In the rows, zero is written as 128.
Each row is followed by its class number.
[145 102 151 130 147 120  59 145 103 201 130 136 167 147 114 104  93  89
 127  64 150 144 106 107 135 157 188 139 116 152 111 145 173  78 103 134
 136 107 138 132 154 166 128 122 151 114 141 143 115 150 163] -> 4
[132 114 146 123 155 124  79 133  96 212 153 146 167 161 136  94 126  86
 127  72 145 154  94 113 159 187 162 144  99 163 113 139 177 104 139 128
 132 159 152  96 136 155 119 110 133 105 146  84 121 133 125] -> 6
[127 121 145 127 141 129 109 133 114 173 131  94 158 197 109  80 122 141
 141  67 152 168  79 121 127 170 165 142  77 157 118 103 147 108  97 131
 141 165 169 149 127 154 104  84 159 137 173 107 100 132 104] -> 0
[157 101 125 121 168 134 126 152 147 112  80 143 162 123 126 127  27 102
 135 128 121 125 147 147  90 144 135 155 150 153  89 134 113 140 127  98
  94 166 137 138  92 126 157  88 132 149 172  80 115 135 106] -> 7
[176 115 123 146 173  97 113 123 166 130  81  97 162 166 146 119  24  75
 101  98 117 149 120 127 102 138 172 153 135 119 139  98 120 156 122 146
 120 153 197 124 113 145 135  76 129 160 189  39 119 103  97] -> 2
[124 119 159 126 141 143  99 144 116 193 124 105 156 178 115 101 123 142
 145  81 144 170  88 112 141 184 180 133  73 161 121 118 165  91 104 138
 147 155 170 132 126 154 112  72 164 125 167 118  95 124 111] -> 4
[190 123 117 151 162 100 134 123 169 121  79 111 178 154 152 117   8  72
 122  84 136 149 129 137  98 145 179 136 145 126 151  95 128 154 132 140
 107 155 194 131 113 158 141  61 137 163 170  60 118 102 108] -> 5
[133 122 160 131 142 132 100 123 115 170 126  97 170 197 118  77 114 128
 136  72 132 172  87 112 129 172 151 137 103 150 118 112 159  88 111 141
 144 146 174 137 123 165 102  81 158 140 155 106 102 140 105] -> 3
[183 120 122 139 157  94 121 119 159 138  86 111 168 168 151 123  32  55
 114  92 120 144 124 130 112 154 169 144 142 135 130 108 129 155 142 145
 110 162 203 115 103 130 138  76 118 167 185  43 120 106  99] -> 6
[136 126 143 132 146 128 100 138 115 174 137  97 161 193 111  85 126 129
 139  59 153 174  83 121 129 160 172 142  84 153 121 111 155 102 105 129
 135 149 172 148 125 156 103  95 159 138 157  98 103 126 116] -> 0
[136 124 161 132 138 136 118 120 117 179 126 115 171 201 119  80 115 129
 147  62 159 178 100 118 134 168 184 128  83 149 127 112 173 103 118 136
 147 140 165 140 129 146 108  87 162 131 152 129  96 125 116] -> 5
[136 123 168 126 128 128 103 136 115 176 128 117 161 200 120  94 114 135
 147  65 150 178  94 116 126 179 173 126  82 153 133 114 155  93 115 136
 152 154 176 143 129 149  99  84 164 132 142 118  86 116 109] -> 5
[158  95 127 117 158 137 123 147 151 121  87 128 163 121 125 124  26 109
 138 129 118 122 138 144 100 158 141 154 151 150  93 124 104 151 130  99
 102 167 149 132 105 130 146  78 133 159 183  79 116 110 112] -> 7
[151  96 124 114 163 134 124 144 150 121  79 120 167 126 126 118  22 115
 131 122 114 121 140 148  97 138 153 154 157 137  95 127 105 145 116  98
 101 157 152 136  83 132 148  88 131 155 191  79 111 128  86] -> 3
[150 134 131 151 155  97  86 143 146 168 120 134 130 169 160 161  37  58
 120 110 120 155 125 134 111 137 150 127 151 125  95 116 112 119 131 123
 114 142 211 135 105 137 157  82 131 161 181  54 126 100 107] -> 8
[145  93 150 123 162 118  55 139 113 205 139 132 172 159 116  76  98  75
 132  46 157 163 112 119 127 148 165 137 122 148 103 142 174  71 104 127
 151 106 137 132 149 170 125 131 161 128 157 132 120 145 156] -> 1
[193 118 119 142 183  96 115 119 179 136  78 109 173 146 145 105  25  75
 118  82 129 150 129 127 123 137 178 154 137 134 132 102 136 137 139 145
 115 158 211 109  99 124 132  82 135 171 197  40 119 101 109] -> 1
[131 115 151 125 170 106  55 128 106 204 151 146 170 159 139  94 131  94
 117  66 146 166  94 112 146 163 176 160  96 154 124 132 175 106 141 139
 139 150 158 115 136 150 126 130 141  94 145  75 125 124 129] -> 2
[130 122 152 141 157 110  57 127 104 211 143 161 166 157 136 106 115  85
 124  69 142 160  98 125 148 197 168 161 103 157 124 141 160 105 143 141
 144 157 166 112 147 150 125 122 140 107 150  79 134 118 131] -> 8
[122 121 165 132 135 130  96 124 113 178 134 107 160 202 120  91 133 121
 136  73 139 175  91 114 150 184 173 138  97 160 127 118 176  96 119 143
 141 158 181 130 132 149 106  87 147 138 163  97  99 122 107] -> 6
[146 119 153 123 160 115  63 126 110 195 139 150 164 153 137 101 110  96
 132  60 147 164  95 108 137 187 157 147  98 168 123 141 164  90 149 136
 143 162 162 115 135 156 121 112 138 116 131  84 119 119 137] -> 7
[132 116 167 131 149 139 111 126 119 170 124 114 150 185 114  93 108 138
 148  75 148 179  87 110 130 187 156 133  90 161 128 118 165 100 125 133
 142 154 167 137 129 157 108  79 164 150 147 109 106 115 130] -> 7
[159 101 108 126 165 134 131 154 143 119  85 118 160 132 117 118  22 111
 124 120 125 113 136 156  91 124 151 160 146 143  88 119  97 148 103  90
  88 164 145 144  95 123 149  98 124 147 205  79 110 135  85] -> 0
[120 129 158 127 133 127  91 125 107 181 140 114 164 201 119  96 151 113
 145  75 139 177  93 118 142 185 158 145  85 160 118 120 170 107 124 146
 139 169 179 133 125 132 104  91 152 132 166 100 111 124 111] -> 6
[126 123 164 126 139 134 100 127 113 177 130  99 168 197 120  83 129 135
 143  74 136 175  83 115 133 176 150 134  92 152 116 110 160  94 121 142
 145 156 180 140 118 156 101  78 164 141 164 104 100 131 107] -> 3
[129 119 148 123 164 123  64 129 109 205 140 139 170 159 134  87 109  85
 125  55 146 158  92 114 136 177 165 137 112 154 120 137 160  94 129 130
 146 153 165 112 133 161 114 111 139 115 150  68 116 121 119] -> 3
[137 100 157 126 139 115  63 131  97 202 149 139 163 161 126  95 111  72
 129  58 150 154 105 114 144 161 170 145 125 151 103 136 185  90 126 136
 131 123 147 132 155 157 123 125 144 132 142 125 125 131 162] -> 6
[149 107 132 121 177 128 108 149 155 133  75 136 157 135 123 113  49 111
 127 134 112 118 139 146 109 138 152 165 133 141 100 123 118 152 120 107
 111 162 156 127  84 116 154  95 125 148 181  69 112 116  88] -> 2
[141 110 148 126 179 109  70 133 117 211 141 146 177 148 131  83 115 101
 132  54 153 163  91 113 149 173 166 150  86 166 110 133 168  86 138 134
 143 155 168 107 127 145 121 112 149 105 164  74 118 118 131] -> 1
[138 124 148 131 164 125  58 126 111 199 144 143 163 150 134  99 104  85
 129  56 144 162 109 104 150 187 171 144  99 161 124 142 159  93 141 134
 146 160 162 104 152 158 120 111 132 111 143  85 130 121 131] -> 7
[138 134 160 136 138 124  98 124 118 180 130 115 165 200 129 105 137 123
 145  76 144 173  85 119 153 166 169 134  89 164 119 120 174  92 138 153
 135 155 201 137 128 142 108  89 146 147 147  92 108 116 125] -> 6
[155 131 138 146 148  88  69 146 149 161 116 126 132 166 154 150  55  67
 122 102 117 143 128 117 120 142 154 125 150 143  98 123 121 111 132 123
 104 153 212 120 110 124 155  74 117 174 182  47 119 108 104] -> 6
[148 100 130 121 164 129 103 154 147 127  74 126 151 123 121 122  29 115
 126 139 114 123 136 144 108 127 147 160 140 139  86 115 105 151 121 108
 107 160 152 141 100 115 144  84 132 158 196  72 113 117  91] -> 2
[195 111 101 142 164  96 134 119 162 125  93  91 173 162 143 112  16  74
 106  87 133 136 116 135  94 138 184 148 150 127 135  93  97 166 121 135
 100 162 196 136 117 148 131  82 131 167 192  42 121 104 109] -> 0
[153  98 125 122 164 137 121 147 147 121  82 130 166 123 121 111  26 108
 128 133 109 115 135 145  90 152 139 149 168 141  96 128  96 148 118 100
  94 165 148 133  97 134 147  85 134 159 189  69 116 131  89] -> 3
[150 109 136 123 159 115  75 138 106 209 161 140 166 158 131  84 119  95
 122  55 156 151  94 116 132 176 184 152 106 152 122 137 148 109 121 120
 128 154 151 121 137 163 115 126 148 116 140  79 117 125 133] -> 0
[194 110 105 143 170  98 138 124 158 132  80 104 164 154 141 109   8  79
 107  86 136 138 115 138  91 140 175 151 148 132 138 106 115 158 120 130
  98 155 184 130 105 151 142  84 129 171 186  54 121 111 100] -> 0
[187 121 127 153 167 105 128 119 175 117  77  95 168 159 144 123  10  71
 120  88 119 150 132 124 100 163 170 138 137 133 139 101 115 147 132 146
 121 155 199 121 117 158 137  54 134 177 181  52 122  99 112] -> 7
[185 120 121 146 159 104 138 122 169 127  79 115 175 156 144 111   4  66
 121  86 132 143 129 129  96 149 182 139 141 124 144  97 112 156 124 141
 117 159 194 128 125 137 133  66 133 167 185  61 108 104  97] -> 5
[158 104 130 135 155 129 129 143 141 128  81 144 163 140 133 129  31  91
 124 139 115 128 132 161  95 158 140 153 153 145  89 119 103 163 131 107
 101 159 147 134  91 126 155  82 137 143 191  59 124 135  91] -> 8
[149 131 135 158 158  94  85 141 151 161 112 135 133 167 156 159  47  78
 120 114 121 150 122 134 117 139 152 138 153 129 106 126 115 121 136 122
 104 149 214 133 108 124 160  81 128 168 183  56 124 109 111] -> 8
[134 123 157 133 150 135 103 118 122 172 127 109 163 193 118  90 132 135
 141  78 145 180  92 113 138 187 157 141  87 161 137 128 169  88 132 141
 143 164 178 139 127 163 114  82 161 137 141 108 107 128 116] -> 7
[149  98 125 109 168 144 124 139 144 130  79 124 160 129 126 109  22 113
 128 129 115 101 140 145 109 134 144 153 159 137  88 124 103 145 110  99
 105 171 160 130  90 121 150  89 122 154 200  85 110 127  80] -> 3
[145 112 135 122 163 110  72 145 100 210 159 137 162 154 136  93 119 107
 120  53 151 157  89 118 133 175 165 160  95 154 125 133 148 100 116 126
 128 162 160 126 135 162 119 122 147 119 148  85 120 121 119] -> 0
[163 100 136 113 167 138 117 155 145 124  84 122 167 147 135 128  43 120
 125 137 112 119 138 156 103 127 141 158 136 137  90 110 102 162 120 105
 102 158 155 134  94 112 149  97 124 142 200  72 118 116  95] -> 2
[146 100 158 132 141 120  56 155 100 200 126 143 171 142 114 105  97  80
 127  58 145 148 106 112 129 165 183 140 118 157 113 143 174  80 117 135
 135 115 136 136 152 166 126 116 149 111 139 133 112 149 156] -> 4
[152 134 133 158 162  92  79 141 153 160 115 132 134 169 155 156  46  71
 120 115 117 144 123 133 112 145 143 132 146 133 100 110 113 121 132 123
 110 157 216 136 107 132 167  72 131 157 187  48 128 104 106] -> 8
[139 132 162 140 147 138  89 137 122 180 116 105 156 180 110 108 117 133
 143  77 148 169  91 110 143 169 184 126  79 158 129 122 166  95 116 146
 138 138 178 128 134 134 107  86 159 138 166 115 101 131 131] -> 4
[158 100 133 118 151 127 131 157 143 123  77 149 171 135 128 121  37 110
 133 124 124 119 141 155  87 150 140 152 143 147 100 119 111 151 114 100
 100 168 143 134  92 112 146  83 137 148 182  87  98 118  92] -> 5
[156 125 138 150 159 100  77 148 151 154 113 115 136 163 153 141  32  87
 113 101 113 143 123 118 102 137 140 119 163 130 104 113 111 100 120 117
  98 147 211 130 108 144 150  78 130 173 185  51 118 110 102] -> 3
[140  97 152 132 141 117  72 136 107 198 143 149 176 159 125  84  89  84
 124  52 161 152 114 114 128 163 183 147 128 143 124 132 183  75 108 124
 135 118 139 138 167 170 121 134 153 117 129 136 108 124 161] -> 5
[138 124 165 127 142 134  87 141 111 191 118 104 155 187 115 109 102 135
 147  75 147 173  89 115 135 172 169 128  82 163 125 122 160  85 114 142
 144 145 169 133 137 145 112  78 152 123 171 131 101 131 114] -> 4
[132 117 150 128 154 116  77 133 112 207 148 160 178 154 141  88 125 100
 131  57 155 155 104 119 143 182 181 151 107 156 138 137 166  98 134 131
 136 172 169 123 154 152 120 110 143 107 137  87 109 112 123] -> 5
[158 131 134 145 161  96  87 143 151 158 114 115 139 164 157 143  38  90
 125 104 115 144 127 126 107 128 140 118 155 132  95 111 117 104 131 123
 104 146 219 137  96 145 153  73 135 172 177  64 120 101 107] -> 3
[137 127 162 130 141 135  92 139 119 189 119 108 152 184 111 107 118 128
 143  76 140 171  92 105 142 173 184 129  77 161 118 122 158  87 113 143
 148 144 180 136 124 142 108  74 158 126 154 112  99 123 114] -> 4
[177 119 121 156 159 102 133 109 155 122  76 109 172 180 150 127  13  71
 103 110 122 141 119 139 109 154 170 143 149 131 128  90 115 160 131 148
 116 153 197 123 115 147 143  74 126 158 192  52 125 113 108] -> 8
[135 107 153 144 151 126  65 143 100 204 136 140 171 151 113 104  96  90
 126  65 149 154 111 110 134 161 187 135 120 153 109 144 178  77 106 130
 127 102 137 136 153 171 136 119 149 106 153 141 121 154 153] -> 4
[182 120 120 143 169 107 121 116 164 126  79  97 173 163 142 111  10  70
 116  91 117 144 123 128  97 141 156 138 159 125 128 103 111 149 131 137
 110 155 196 125 117 141 128  64 125 172 193  45 126 119  98] -> 3
[162 128 140 139 168  96  64 150 158 162 117 118 125 168 157 147  45  86
 120 111 119 145 128 120 107 123 157 126 138 121 109 111 113 113 121 121
 117 138 212 133 102 141 156  88 134 170 176  58 119  93 111] -> 2
[128 121 164 135 152 128 100 119 117 168 129 100 172 197 115  79 119 117
 138  63 138 169  83 117 121 174 159 133 106 149 129 117 166 101 113 141
 147 145 173 133 121 162 106  84 158 134 163  99  99 131 115] -> 3
[132 120 161 139 142 136  93 142 110 186 120 111 159 181 113 102 128 138
 137  78 144 168  91 116 132 181 167 140  84 160 133 125 171  92 114 139
 130 156 168 133 132 145 113  83 160 126 168 119 105 136 118] -> 4
[163 100 127 116 163 129 125 150 143 102  68 130 166 125 125 131  22 110
 133 121 121 129 146 146  91 135 144 158 139 153  88 133 112 143 127 107
 100 155 139 140  86 118 159  87 130 155 178  92 113 132 100] -> 7
[182 125 119 157 156  97 115 113 161 118  76 113 166 158 153 137   7  65
 112 102 121 149 121 141 105 160 170 148 147 129 135  93 113 159 140 154
 115 161 202 126 110 152 138  72 130 160 186  40 132 107 111] -> 8
[153 100 125 124 165 136 121 154 146 133  75 126 160 110 121 131  28 113
 132 130 118 111 136 140 111 141 168 150 141 151 102 126 109 141 113 104
  98 159 152 130  93 132 158  70 129 134 197  90 111 141  88] -> 4
[136 124 166 127 153 129  92 130 122 166 124  97 165 210 119  94 129 135
 135  83 143 178  86 120 132 157 163 144  71 144 124 102 165 107 117 149
 148 146 176 143 120 140 104  97 160 131 162 102  97 122 123] -> 2
[148 102 155 124 156 118  53 140 101 189 140 131 174 161 130  97 103  79
 122  64 145 148 111 124 129 137 165 151 116 135 109 129 175  93 116 138
 139 110 142 143 137 176 135 138 147 106 142 132 129 144 158] -> 2
[201 116 129 143 162 105 123 119 167 117  75  99 169 166 144 125   7  77
 118  89 121 154 127 126  94 161 162 137 145 137 142 108 120 147 143 141
 117 152 192 120 118 151 134  63 131 178 173  57 121  98 115] -> 7
[170 131 135 144 159 101  82 148 161 153 113 117 138 157 156 150  34  75
 128 100 121 152 133 116 105 147 149 120 137 134 102 122 107 108 128 125
 113 147 206 131 107 146 160  68 135 174 169  61 122 103 115] -> 7
[190 111 109 148 168 101 132 129 158 128  84  97 163 161 138 108   6  80
 105  83 134 144 115 135  88 146 173 150 147 132 140  98 113 153 116 131
  98 163 185 130 119 147 136  83 129 169 195  50 117 109  95] -> 0
[199 118 103 151 172 100 130 125 165 127  87  91 171 161 143 111  18  73
 107  78 132 133 119 134 102 133 187 147 145 128 142 100 110 161 124 135
 101 158 202 128 120 149 135  78 125 171 185  39 125 101 107] -> 0
[163 122 136 142 177  94  70 151 165 171 120 131 138 154 148 130  50  75
 127  99 127 156 127 118 106 131 144 127 146 139  91 125 113  88 119 115
 113 145 206 124 107 122 154  81 143 172 198  45 114 109 104] -> 1
[148  97 153 125 161 117  57 144 109 204 144 144 175 156 121  78  99  91
 132  55 155 164 110 115 132 167 166 145 118 152 106 137 177  66 115 128
 138 123 145 130 144 170 120 128 164 123 150 118 116 135 156] -> 1
[157 100 113 124 166 122 125 156 149 129  76 140 157 115 118 109  26 111
 125 124 130 112 128 149  89 152 151 162 147 152  97 125  93 150 101  97
  90 171 138 135  93 128 155  98 130 159 192  71 110 140  87] -> 0
[160 121 141 142 151 101  85 156 160 152 116 126 136 164 153 143  32  82
 127  90 132 147 144 121 100 130 171 121 148 125 113 114 115 104 117 105
 107 145 196 137 123 127 152  79 137 168 175  72 103 104 107] -> 5
[139 107 127 137 155 124 120 150 146 110  73 147 174 126 126 129  36  96
 125 133 110 120 132 162 103 164 143 175 150 148 101 111 111 157 123 112
 101 177 154 131  97 118 149  93 125 140 198  59 114 129  92] -> 8
[137 117 155 132 155 122  70 133 104 192 151 135 176 158 133  99 121  98
 131  60 138 172  95 109 139 192 155 142  99 169 118 140 156  98 145 132
 139 157 153 113 149 165 122  94 140 103 145  82 127 131 125] -> 7
[151 105 147 118 178 111  65 133 114 221 152 149 172 153 137  83 116  91
 129  59 159 159  99 113 145 168 177 144  98 158 112 150 163  85 141 131
 143 147 166 103 131 148 120 120 154 114 153  79 117 113 143] -> 1
[132 125 166 131 144 143 109 124 120 176 124 106 164 195 113  83 119 134
 141  76 136 174  90 112 132 180 157 129  90 151 109 113 158  98 115 138
 143 147 170 134 115 148 104  86 164 139 163 101 105 140 108] -> 3
[142  99 154 131 137 125  80 145 110 195 143 142 170 158 126  90  94  90
 127  58 162 155 108 116 131 161 173 139 118 137 117 122 178  80 103 124
 132 117 140 140 158 169 116 127 164 128 130 132 103 128 164] -> 5
[141 123 143 129 157 107  74 127  99 210 156 147 173 156 144  99 129  73
 133  62 146 154  94 117 156 182 170 144 103 159 124 142 187 106 147 145
 135 150 168 100 129 169 123 113 140 113 135  88 125 123 141] -> 6
[118 127 166 141 147 134 106 119 110 181 129 121 163 212 117 102 128 121
 139  84 145 179  86 130 137 174 158 144  92 151 117 120 163 105 118 140
 148 143 171 144 129 137 114  95 155 128 171 108 107 139 116] -> 8
[159 127 135 154 160  96  75 156 152 166 107 119 129 142 148 167  30  84
 123 105 124 146 123 118 103 142 168 113 138 142 109 119 106 111 124 124
 100 144 205 128 111 138 160  66 135 155 196  64 123 103 115] -> 4
[143 111 132 127 161 107  78 136 101 210 167 132 166 159 132  89 124 108
 122  57 153 152  90 119 136 175 175 151  98 159 121 132 150 111 123 127
 128 157 157 119 144 167 118 122 152 112 143  88 125 113 139] -> 0
[192 117 125 141 175  89 113 119 169 134  74 105 160 164 149 122  10  75
 107  99 122 139 123 126 110 130 186 149 132 122 135 102 124 153 139 151
 120 145 205 120 102 140 141  88 124 160 171  53 119  94 115] -> 2
[125 120 149 134 153 115  62 120  97 214 151 156 163 157 132  98 120  81
 129  71 141 151  96 122 148 193 167 158 100 154 117 136 160 112 144 135
 152 158 162 109 137 156 122 113 142 102 148  89 134 117 131] -> 8
[140 100 125 134 156 131 122 139 140 124  77 145 166 132 124 123  46 102
 122 144 118 117 132 162 106 165 145 167 153 148  99 122 108 166 129 104
  99 175 148 133  90 124 155  85 132 141 193  63 121 127  95] -> 8
[141 125 167 141 143 130  96 127 125 159 121 111 173 201 119 100 119 122
 138  71 143 186  95 110 125 182 162 131  96 164 124 126 159  84 120 145
 141 145 169 145 138 157 115  85 155 138 148 100 102 140 126] -> 7
[160  87 126 111 182 124 126 141 153 136  81 144 169 124 124  97  39 108
 133 120 129 120 142 146 109 126 160 161 154 156  89 133 128 134 132  92
 103 156 149 121  80 109 158  97 134 146 199  78 108 130  93] -> 1
[136 104 153 134 152 128  70 137 108 193 136 135 185 158 123  83 105  86
 123  56 138 152 110 120 138 153 159 148 134 143 104 137 178  76 110 129
 132 115 148 139 148 174 118 126 146 126 145 118 118 157 145] -> 3
[146 103 156 136 140 125  77 143 108 189 138 147 183 163 130  89  87  77
 127  45 162 159 119 121 123 158 183 139 124 140 123 128 182  80 108 125
 133 112 138 140 165 173 118 128 154 123 137 130 109 132 159] -> 5
